Here is a tiny trained network, its code and every weight. The questions are about switching its units off for an input and a class, where a switched-off unit gives its printed mean instead of its output.

import numpy as np


def w(rows, s, z=0):
    codes = np.array(rows[::2]) - 128.0
    scale = np.full(codes.shape[1], s)
    scale[-1] = z or s
    return codes * scale


def norm(h):
    return h / np.sqrt((h * h).mean(-1, keepdims=True) + 1e-5)


def f(y):
    return y / 2 * (1 + np.tanh(0.7978845608 * (y + 0.044715 * y**3)))


def log_softmax(a):
    a = a - a.max(-1, keepdims=True)
    return a - np.log(np.exp(a).sum(-1, keepdims=True))


def net(x, mask):
    res = np.array(x, float).reshape(1, 3) / 4 @ E
    u = 0
    for l in range(3):
        y = f(norm(res) @ A[l][:, :-1].T + A[l][:, -1])
        res = res + np.where(mask[u : u + 5], y, B[l][:, -1]) @ B[l][:, :-1]
        u += 5
    return log_softmax(norm(res)[-1] @ U[:, :-1].T + U[:, -1])


A, B = {}, {}
E = w([
[156,140,182,14,128,117,171,136,135,92,83],'x0',
[163,198,15,128,119,153,190,50,19,64,243],'x1',
[138,234,68,148,163,2,223,140,67,151,105],'x2',
],0.012)
A[0] = w([
[174,166,133,121,90,120,134,24,83,79,247,212],'0.n1',
[112,253,216,21,90,106,121,83,173,7,127,73],'0.n2',
[28,30,182,110,147,195,50,123,116,186,178,178],'0.n3',
[136,75,77,71,113,110,106,127,192,125,176,4],'0.n4',
[80,119,53,180,122,48,161,194,71,141,84,124],'0.n5',
],0.0046,0.0036)
B[0] = w([
[55,132,192,58,149,116,100,175,228,168,66,253],'0.n1',
[249,95,50,63,150,68,128,179,2,24,68,185],'0.n2',
[211,113,90,109,74,36,195,124,70,155,119,253],'0.n3',
[158,246,175,103,128,194,170,52,119,187,116,111],'0.n4',
[141,53,140,71,55,148,145,63,164,207,99,181],'0.n5',
],0.0084,0.0054)
A[1] = w([
[105,137,133,247,162,128,109,92,139,163,175,6],'1.n1',
[89,190,67,128,107,195,193,81,128,2,157,107],'1.n2',
[166,108,113,115,102,147,138,82,70,137,162,92],'1.n3',
[203,80,41,132,143,110,153,192,104,92,146,37],'1.n4',
[132,123,75,63,83,104,169,158,155,165,135,114],'1.n5',
],0.0086,0.0022)
B[1] = w([
[180,114,140,88,160,129,69,159,51,98,82,192],'1.n1',
[68,167,249,177,79,91,135,175,125,163,133,245],'1.n2',
[118,127,145,125,124,132,101,87,179,147,81,173],'1.n3',
[110,92,100,124,166,126,105,149,112,110,134,185],'1.n4',
[133,83,121,136,163,169,101,128,140,144,139,253],'1.n5',
],0.016,0.0047)
A[2] = w([
[191,81,173,155,48,254,87,47,152,45,172,2],'2.n1',
[181,196,148,53,137,92,155,78,80,144,105,184],'2.n2',
[135,170,91,253,150,161,12,127,77,168,111,200],'2.n3',
[233,202,33,208,200,133,250,195,121,235,98,111],'2.n4',
[78,29,125,89,192,132,56,165,198,188,138,238],'2.n5',
],0.0073,0.0022)
B[2] = w([
[150,115,94,198,84,101,185,66,175,61,78,173],'2.n1',
[188,100,156,109,116,147,43,78,159,116,107,167],'2.n2',
[214,113,202,7,189,130,124,166,124,84,47,180],'2.n3',
[137,78,113,183,34,200,131,65,204,59,161,176],'2.n4',
[90,233,96,126,154,128,150,95,90,137,195,255],'2.n5',
],0.012,0.01)
U = w([
[250,107,146,43,178,121,82,155,78,74,77,185],'0',
[33,204,209,128,95,67,138,156,164,228,140,208],'1',
[156,93,60,163,54,137,149,7,232,97,127,136],'2',
[84,178,3,88,234,135,123,112,81,146,202,116],'3',
[133,71,82,168,109,129,161,213,93,155,189,4],'4',
[96,88,44,190,95,130,178,193,76,141,121,2],'5',
],0.012,0.0038)

Each question gives the input, the list of numbers given to net, and the class t.
The units are the neurons (one row each of A and B). Each row of codes is followed by its name. A weight is (code - 128) times the scale printed after its matrix; where a second scale follows, it is the last column's (A, B and U).
mask holds one flag per neuron, layer by layer. A switched-off neuron (its flag False) gives its mean, the last column of its row in B, instead of its output. The means were averaged over made-up inputs and are rounded, as every weight is.
A unit's drop is (log p(t) with every unit on - log p(t) with that unit switched off) / (log p(t) with every unit on - log p(t) with every unit switched off).
The circuit of an input: a set's keep is (log p(t) with only the set's units on - log p(t) with every unit switched off) / (log p(t) with every unit on - log p(t) with every unit switched off). Starting from the 12 units with the biggest drops (on a tie, the unit counted first), units are removed one at a time, each time the one whose removal leaves the highest keep (on an exact tie, the one counted first), for as long as the keep stays at least 0.8.
units of the circuit, in order: the units of the circuit, biggest drop first
k most important neurons: the k neurons with the biggest drops, biggest first
k most important neurons of layer l: the k neurons of layer l with the biggest drops, biggest first
drop of u: that unit's drop, to one decimal
input [-7,4,5], class 0: units of the circuit, in order : 2.n3
input [0,-3,0], class 3: units of the circuit, in order : 1.n2, 2.n5
input [3,-5,-4], class 1: 4 most important neurons : 2.n3, 2.n5, 1.n1, 2.n4
input [-1,-1,2], class 3: 2 most important neurons : 0.n5, 1.n2
input [-1,0,3], class 3: 2 most important neurons : 0.n5, 1.n5
input [-1,-2,3], class 3: 2 most important neurons of layer 2 : 2.n5, 2.n1
input [1,-4,6], class 2: 3 most important neurons : 2.n4, 0.n1, 1.n2
input [-8,7,7], class 0: units of the circuit, in order : 1.n1, 2.n3, 2.n5
input [-8,-5,8], class 0: 4 most important neurons : 1.n1, 2.n3, 0.n3, 0.n1
input [-2,6,8], class 2: 2 most important neurons : 2.n4, 0.n5
input [3,2,-3], class 3: 3 most important neurons : 1.n4, 2.n3, 2.n5
input [3,3,-2], class 3: units of the circuit, in order : 0.n1, 2.n5, 1.n5
input [-1,4,1], class 1: 2 most important neurons : 0.n3, 1.n2
input [-1,-5,-8], class 2: units of the circuit, in order : 2.n1, 0.n1
input [-2,-7,8], class 2: units of the circuit, in order : 2.n4, 1.n2
input [-2,-3,4], class 2: units of the circuit, in order : 2.n4
input [-1,-2,2], class 3: units of the circuit, in order : 1.n2, 2.n5
input [-8,-7,3], class 0: 4 most important neurons : 2.n3, 1.n1, 0.n1, 1.n2
input [-7,-1,6], class 0: 3 most important neurons : 1.n1, 2.n3, 0.n3
input [-4,5,-1], class 1: units of the circuit, in order : 1.n2
input [3,-1,1], class 3: 4 most important neurons : 1.n4, 2.n3, 1.n1, 0.n3
input [-1,4,-2], class 1: 2 most important neurons : 0.n5, 0.n3
input [3,2,4], class 2: 2 most important neurons of layer 2 : 2.n4, 2.n3
input [-8,-6,0], class 0: 2 most important neurons : 2.n3, 0.n1
input [6,-2,-8], class 2: 2 most important neurons of layer 2 : 2.n1, 2.n3
input [2,2,3], class 3: 2 most important neurons : 1.n5, 2.n5
input [-8,-6,1], class 0: most important neuron of layer 2 : 2.n3
input [-8,-3,5], class 0: drop of 1.n1 : 0.6
